Each row of numbers belongs to one of the things below and depends on some of the facts about them. Some rows are named. Which thing is each other row?

Named rows:
[ 2.10  1.61  0.97 -1.79 -1.41  1.71 -1.92  3.43 -0.83  1.06 -0.84  0.41
  0.49 -2.58  2.56  1.08  0.77 -0.82  0.16] : zako
[ 1.91  1.30  0.81 -0.59 -2.12 -0.65 -2.43  3.15 -0.68 -0.48 -0.39  0.18
  0.27 -3.09  4.86  1.75  0.01 -0.84  0.35] : fludrekor
[-1.16 -0.57  0.17  0.64  0.03  2.01 -1.95 -0.36 -1.00 -1.24  2.39  2.93
 -0.43 -0.20 -0.71  2.17  2.32 -0.71 -0.29] : brustire
[ 0.53  1.70  0.27 -0.02  2.65 -3.60 -1.12  0.86  0.01  0.41 -0.74  0.88
 -0.14  0.82  1.84 -1.22  0.38 -0.45  1.31] : birek
[-1.24 -0.25 -0.74  1.15  0.18 -1.09 -1.89 -0.98 -1.05  0.99  2.67  2.98
 -1.47 -0.12  0.05  2.27  2.92 -0.67 -0.58] : fugrol
[-0.22  1.44 -0.52  1.69  0.46 -3.64 -1.28 -0.56  0.19 -0.77  0.58  0.80
 -0.65  0.26  4.51 -0.36 -0.40 -0.18  1.04] : votu
[-1.41  0.73  0.62 -2.93 -1.60  6.30  0.29  2.02 -0.12  0.96  2.17 -0.32
 -1.17 -2.30 -0.97 -0.24  0.71 -0.47 -0.07] : siduse
[-1.34 -0.64  0.32  0.97  2.57  0.24 -1.49 -1.02 -0.64 -2.82  1.33  2.71
 -0.10  0.69 -1.39  2.08  1.27 -0.32  0.98] : dagruplon
[-1.62  0.13 -0.50 -2.36 -1.23  3.76 -0.23 -1.26  1.16 -2.07  1.29 -0.82
 -1.44 -0.54  0.86 -0.87 -0.51 -0.14  1.00] : fezir
[-1.42  1.29 -1.55  0.88 -1.32  3.55  4.70 -1.05 -0.95 -0.51  1.63  2.42
  0.57 -2.56  1.43  1.99  1.40 -0.29 -0.38] : geras
[-0.16  1.23  0.03  1.36  0.39 -3.83 -1.19 -0.13  0.07 -1.32  0.01  0.77
 -0.23  0.23  4.00 -0.15 -0.54 -0.07  1.53] : fleven
[-1.48 -0.19 -0.09 -2.40 -1.28  3.95  0.98 -1.21  0.96 -2.50  1.19 -0.48
 -1.36 -0.36 -0.15 -0.96 -0.64  0.14  1.47] : teflok
[-1.46 -0.66  1.31 -2.58 -1.85  4.88  3.85  1.87 -0.82 -1.77  2.48  0.69
 -0.30 -2.71 -1.29  0.94 -0.41  0.60  1.23] : zupe
[-1.53  0.06 -0.37 -2.59 -1.32  4.38 -0.62 -1.26  1.39 -2.37  0.85 -1.27
 -1.40 -0.48  0.82 -1.04 -0.60 -0.25  1.11] : graseflar
[-1.42  0.13 -0.45 -2.48 -1.47  3.73 -0.20 -1.24  1.38 -2.16  1.31 -0.77
 -1.55 -0.44  0.61 -0.93 -0.42 -0.16  1.00] : fofle

Facts:
nida (gabrim 996)
furu (gabrim 736)
flipe (gabrim 769)
vokles (gabrim 792)
mevil (gabrim 792)
moklal (gabrim 996)
gakun (gabrim 769)
drofum (gabrim 736)
driflir (gabrim 792)
regrik (gabrim 736) (rabron fezir, fofle)
teflok (gabrim 769)
dufor (gabrim 996) (rabron dronun, matre, vokles, graseflar, vobrom)
fofle (gabrim 769)
zotu (gabrim 792)
matre (gabrim 736)
zako (gabrim 792) (rabron brupu, vobrom)
fezir (gabrim 769)
votu (gabrim 792)
fugrol (gabrim 736) (rabron tragrun, votu, flipe)
tragrun (gabrim 769)
brustire (gabrim 736) (rabron driflir, zotu, furu, birek)
treklok (gabrim 769)
geras (gabrim 996) (rabron fleven)
fludrekor (gabrim 792) (rabron brupu)
zupe (gabrim 769) (rabron dronun, razun, drofum)
fiploklu (gabrim 792) (rabron teflok, dagruplon, drofum)
razun (gabrim 792)
gribe (gabrim 792) (rabron tragrun)
vobrom (gabrim 769)
veflis (gabrim 736) (rabron razun, dagruplon, moklal)
flivo (gabrim 792)
brulin (gabrim 736)
dagruplon (gabrim 736)
nifa (gabrim 769) (rabron flivo, matre, brupu)
fleven (gabrim 792)
brupu (gabrim 792)
dronun (gabrim 769)
graseflar (gabrim 769)
siduse (gabrim 769) (rabron driflir, flivo, gakun)
birek (gabrim 792)

Which thing is each row?
A row may be one of the things named above.
[-1.46  1.16 -1.81  0.93  0.64  1.90  4.29 -1.37 -0.32 -2.45 -0.59  2.26
  0.51 -0.49  1.13  0.94  0.61 -0.40  0.50]	moklal
[-1.29  1.87 -1.78 -0.44  2.68  4.15  4.18 -1.23 -0.26 -0.56 -0.97  2.11
  0.58  0.19 -0.27 -0.09  1.87 -0.71  0.08]	nida
[-1.41 -0.60  1.33 -2.66 -1.96  5.09  3.91  1.97 -0.76 -1.63  2.24  0.55
 -0.32 -2.79 -1.43  0.84 -0.59  0.63  1.27]	zupe
[-0.12  1.50 -0.54  1.69  0.63 -3.83 -1.34 -0.57  0.29 -0.53  0.71  0.78
 -0.74  0.35  4.62 -0.35 -0.39 -0.17  0.99]	votu
[ 1.89  1.76  0.41 -1.32  0.30  0.06 -2.31  2.48  0.24 -0.05 -1.68 -0.41
  0.28 -0.92  3.09 -0.58  0.33 -0.88  1.10]	brupu
[ 1.93  1.80  0.44 -1.25  0.29 -0.15 -2.13  2.43  0.25 -0.20 -1.75 -0.39
  0.34 -0.78  3.11 -0.62  0.34 -0.81  1.04]	brupu
[ 0.32  1.28 -0.04  1.04 -0.13 -3.68 -1.79  0.16  0.45 -1.63 -0.67  0.57
 -0.19 -0.36  4.51 -0.07 -0.29 -0.51  1.41]	flivo
[-1.42  0.12 -0.31 -2.56 -1.49  5.63 -1.13 -1.00  1.44 -2.52  0.23 -1.19
 -1.28 -1.34  1.02 -0.72 -0.41 -0.50  1.10]	vobrom
[ 0.07  1.27 -0.11  1.06  0.32 -3.71 -1.41  0.11  0.25 -1.83 -0.63  0.67
 -0.14  0.19  4.16 -0.34 -0.30 -0.20  1.78]	vokles
[-0.34  0.46  0.70  1.51  0.37 -3.57 -0.05  0.99 -0.52 -2.27 -0.13  1.32
  0.16 -0.08  2.22 -0.16 -0.53  0.44  2.17]	razun
[-1.39  0.68  0.62 -2.79 -1.61  6.12  0.56  1.70 -0.30  1.19  2.06 -0.19
 -1.10 -2.08 -1.09 -0.19  0.69 -0.43 -0.17]	siduse
[ 0.76  0.62  1.47 -0.26  0.17 -3.51  3.13  3.61 -1.15  0.98  1.54  1.94
  0.41 -1.18 -1.23  0.47  0.29  0.57  1.57]	fiploklu
[-1.38  1.78 -1.79 -0.41  2.73  4.48  4.15 -1.28 -0.31 -0.50 -1.08  2.04
  0.71  0.22 -0.32 -0.13  1.80 -0.68  0.08]	nida
[ 0.25  1.36  0.00  1.06 -0.39 -3.47 -1.73  0.14  0.33 -1.64 -0.74  0.38
 -0.04 -0.39  4.48 -0.02 -0.49 -0.49  1.56]	flivo
[-1.32 -0.57 -0.33  0.42  1.74  2.34 -2.26 -1.25 -0.12 -2.64  0.37  2.74
 -0.39  0.63 -0.35  2.00  1.66 -0.82  0.46]	matre
[-1.23 -0.67  1.26 -0.63  2.21  3.67  0.16  2.57 -1.29 -0.43  2.24  3.01
  0.36  0.24 -1.85  2.22  2.83 -0.03  0.41]	veflis
[-0.23  1.55 -0.39  1.68  0.52 -3.91 -1.34 -0.48  0.37 -0.61  0.83  0.90
 -0.71  0.39  4.57 -0.34 -0.30 -0.21  1.08]	votu
[-1.54  1.03 -1.33 -2.34 -1.20  0.47  0.50 -1.16  1.14  0.60  2.56 -0.46
 -1.82 -0.37  2.54 -0.46 -0.06 -0.17 -0.38]	tragrun
[ 0.38  1.68 -0.27  1.54 -1.42 -3.47 -0.27  1.09 -0.91  1.33  2.60  1.67
 -1.06 -1.91  4.88  1.65  0.51  0.07 -0.45]	gribe
[-1.10  1.52 -1.17 -1.41 -0.63  6.03  4.20  0.55 -1.06  0.43 -0.31  2.30
  0.51 -2.42 -0.51  1.63  2.23 -0.73 -0.27]	dufor
[-1.19  0.16  0.55 -2.79 -2.11  6.84 -1.71  1.63  0.26 -1.17  1.53 -1.12
 -0.82 -2.91  1.91  1.36 -0.07 -0.80 -0.14]	nifa

Now the same things, written a new way:
Named rows:
[ 1.18  0.50  2.04 -3.54  0.25 -2.91  2.08  2.96  4.12  0.54  2.50  4.67
 -0.60 -1.28 -3.09 -2.62 -2.01 -0.17  3.25  3.30  0.03  4.09  1.60 -3.78] : moklal
[ 1.76  5.46  4.08  0.63 -1.89 -0.88 -1.74  0.99 -1.27  3.85 -3.54  1.10
 -2.09  0.00  0.08  2.03 -3.10  0.32  0.93 -1.70 -2.39 -4.82  1.46  1.11] : drofum
[ 2.49  6.15  2.58  0.43 -3.22 -0.66 -0.56  0.19 -0.19  0.87 -2.84  0.41
 -2.17  0.78  2.04  1.44 -3.00  0.27  0.70 -1.44 -2.11 -3.95 -1.03  2.69] : matre
[ 0.65 -2.02 -2.43  0.79 -1.23  1.83  0.24 -0.72 -1.41 -0.31  3.78  1.78
 -1.28 -1.00  2.61 -1.05  0.38  0.31 -1.94 -0.79 -0.46  5.29 -0.58  2.74] : flivo
[-0.60 -0.44 -2.11  0.24 -0.60  2.11  0.98  1.00 -3.04  1.13  4.77 -0.80
 -0.11 -0.29  0.68  0.16 -0.49  3.51 -2.44  0.82 -1.98  4.80  2.19  1.37] : fleven
[-2.22 -2.60 -0.16  0.18  1.73 -1.31  0.30 -0.28 -1.19 -0.45 -3.61 -3.34
  1.90  1.88  2.40 -2.39  2.69 -0.93  0.30 -0.21  2.37 -2.44  1.61 -2.94] : flipe
[-0.79  4.98  4.21  0.01 -1.78 -4.18 -1.16 -2.13 -0.24  1.32 -2.18 -1.25
 -2.07  0.09  2.59  5.16 -1.19  2.70  1.00 -0.79 -0.49 -6.68 -0.22  2.26] : fugrol
[ 0.11  5.51  1.35 -0.12 -2.06 -1.63 -3.24  0.16  1.29 -0.64 -2.44  1.19
 -2.56 -1.60 -1.37  3.79 -2.73  1.14  0.29  1.19 -0.52 -8.61 -0.80  3.17] : brustire
[-0.42 -1.13 -2.87  0.31 -0.17  2.12 -0.57  0.20 -2.55 -0.49  2.50  2.34
 -1.02 -2.21  0.84  0.65  0.94  1.79 -2.04  1.29  1.82  3.46  1.52  1.81] : birek
[ 0.12 -1.64 -2.83  0.03 -0.80  1.92 -0.58  0.13 -2.23 -0.47  3.11  2.11
 -1.33 -1.88  1.50 -0.76  0.82  0.82 -1.92  0.54  0.84  3.92  1.29  2.57] : driflir
[ 0.50 -0.94 -1.21  0.98  1.27  1.55  0.71  1.11  0.23 -1.77 -3.92 -2.34
  2.09  2.59  0.09 -2.77  1.31 -2.72 -0.06 -0.35  1.01 -0.78 -1.38 -2.87] : vobrom
[ 1.08 -0.95 -1.56  1.78  0.25  1.62  1.27 -1.61 -0.56 -1.23  3.12  0.71
 -0.35 -1.17  0.84  3.35  0.72  1.49 -2.02 -0.09 -0.41  6.10 -2.83  1.31] : zako
[ 0.99 -0.93 -1.85  1.55 -0.37  2.42  1.65 -0.05 -1.76 -0.50  2.55  1.37
  0.09 -1.03  3.29  0.96 -0.58  0.44 -2.19 -1.10 -0.41  6.68 -0.48  1.07] : brupu
[ 0.30 -1.82  0.84  1.00 -0.23  1.59  0.55  1.81 -1.63  2.25  2.64  2.42
 -0.54 -0.79 -0.36  2.13  1.31  1.33 -0.98 -1.17 -0.06  7.06  2.51  1.55] : razun
[-0.39 -1.56 -1.45  0.46  0.16  1.42  0.29 -1.28 -2.09  0.52  3.76  0.46
  0.00 -0.96  0.59  1.75  0.76  2.08 -1.62 -0.23  0.16  4.79  0.97  1.64] : mevil

Which thing is each row?
Some rows may be things named above.
[ 0.75  1.67 -0.63 -4.19 -0.12 -2.58  2.27  0.91  2.98 -0.35  4.08  0.97
 -0.51 -0.91 -3.06 -3.87 -2.54  2.46  1.50  5.50 -1.89  1.45  0.23 -4.03]	geras
[-1.78 -2.33 -1.06 -0.20  1.83  0.35 -0.50  0.89  0.94 -1.53 -2.46 -2.72
  2.07  1.70 -0.83 -2.28  1.18 -1.94  0.48 -0.07  0.51 -2.47 -0.51 -2.43]	treklok
[ 2.43  5.93  2.62  0.36 -3.83 -0.44 -0.88  0.13 -0.38  0.37 -2.83  0.55
 -2.40  1.12  1.93  1.57 -3.13  0.35  0.69 -1.45 -1.82 -4.26 -1.13  2.71]	matre
[ 1.24  1.09  0.36 -3.84 -0.05 -2.93  2.52 -0.59  2.85 -0.27  3.35  2.97
 -0.02 -1.45 -2.00 -3.70 -2.03  0.84  2.79  3.95  0.44  1.73 -0.07 -3.53]	nida
[-0.39 -3.01  0.30  1.13  2.40  0.09 -0.80  1.13  2.16 -0.39 -2.71 -1.56
  1.21  1.97 -3.66 -0.97  2.22 -2.34  0.28 -0.09  0.29 -2.06 -1.28 -2.39]	zupe
[-1.41 -3.22 -2.61  0.32  1.72 -0.22 -1.70  0.68  3.55 -3.03 -1.80 -1.76
  0.50  1.24 -1.18 -3.83  1.22 -3.58 -0.25  0.18  0.20 -4.14 -2.70 -0.68]	siduse
[-0.70  5.33  3.35 -2.07 -2.15 -1.04 -0.75 -3.24  0.94  0.06 -0.45 -0.73
  0.13 -0.21 -1.11  4.01 -2.98  0.04  2.83 -2.28 -1.76 -6.92 -1.55  3.26]	regrik
[ 0.08  4.38  4.87  0.68 -1.52 -2.77 -2.03  2.00  2.83  2.42 -1.72  1.13
 -2.34  0.09 -2.18  6.10 -3.03  0.15  1.25 -1.36 -2.49 -4.97 -0.14  2.34]	veflis
[-1.35 -1.71 -0.22  0.88  0.34 -0.84  0.85 -2.83 -2.68  0.87  3.20 -0.23
 -0.31 -1.31  2.57  2.99  2.32  2.97 -1.40  0.24  1.26  4.70  1.22  1.73]	gribe
[ 0.45 -2.34  0.40  1.91  2.09  1.01 -0.40 -1.38 -1.62  2.60  3.45  1.70
 -1.22 -1.81 -2.16  2.90  0.81  1.21 -1.74 -0.35 -0.88  4.54  0.59  0.18]	fiploklu
[-0.36  4.53  4.90  0.51 -1.50 -2.53 -1.89  2.06  3.26  2.00 -2.16  1.20
 -1.80  0.16 -2.14  5.74 -2.92  0.09  0.96 -1.74 -2.36 -4.76 -0.56  2.09]	veflis
[ 1.90 -0.99 -0.85  1.33 -0.98  2.61  1.67 -1.08 -2.81  0.68  2.89  0.78
 -0.57 -0.12  0.46  1.43  1.89  2.05 -1.20  0.25  0.48  6.84 -0.30  2.20]	vokles
[-0.84 -0.36 -2.28  0.11 -0.29  1.80  1.02  0.92 -3.11  0.93  4.09 -0.66
 -0.13 -0.31  0.78  0.51 -0.43  3.49 -2.42  0.93 -1.79  4.66  1.73  1.03]	fleven
[-0.41 -2.72 -2.06  1.46  1.88  0.17 -0.45 -0.27  3.32 -2.81 -2.36 -2.48
  1.16  1.77 -0.59 -2.28  1.33 -3.45 -0.17 -0.33  0.00 -1.94 -3.79 -1.58]	nifa
[ 2.52  5.96  2.35  0.35 -3.86 -0.55 -0.86  0.15 -0.51  0.92 -3.10  0.42
 -2.30  0.99  2.20  1.34 -3.05  0.36  0.66 -1.50 -2.14 -4.15 -1.23  2.67]	matre
[-0.15 -3.18  0.74  1.23  2.43 -0.33 -0.61  1.45  2.49  0.19 -2.62 -1.76
  1.42  2.02 -3.66 -0.77  2.42 -2.60  0.39 -0.19  0.55 -2.05 -0.80 -2.49]	zupe
[ 3.76  0.72  1.02 -2.59 -0.40 -2.33  2.56 -1.36  4.36 -1.30  3.05  2.90
 -1.25 -0.81 -4.13 -2.40 -0.23  0.65  2.37  4.88  0.29  2.54 -2.96 -2.96]	dufor
[-1.22 -1.44 -0.22  0.61  0.09 -0.48  1.01 -2.04 -3.98  1.08  2.71  0.17
 -0.23 -0.90  4.12  1.86  2.19  3.15 -1.40 -0.24  1.53  5.17  2.72  1.50]	votu

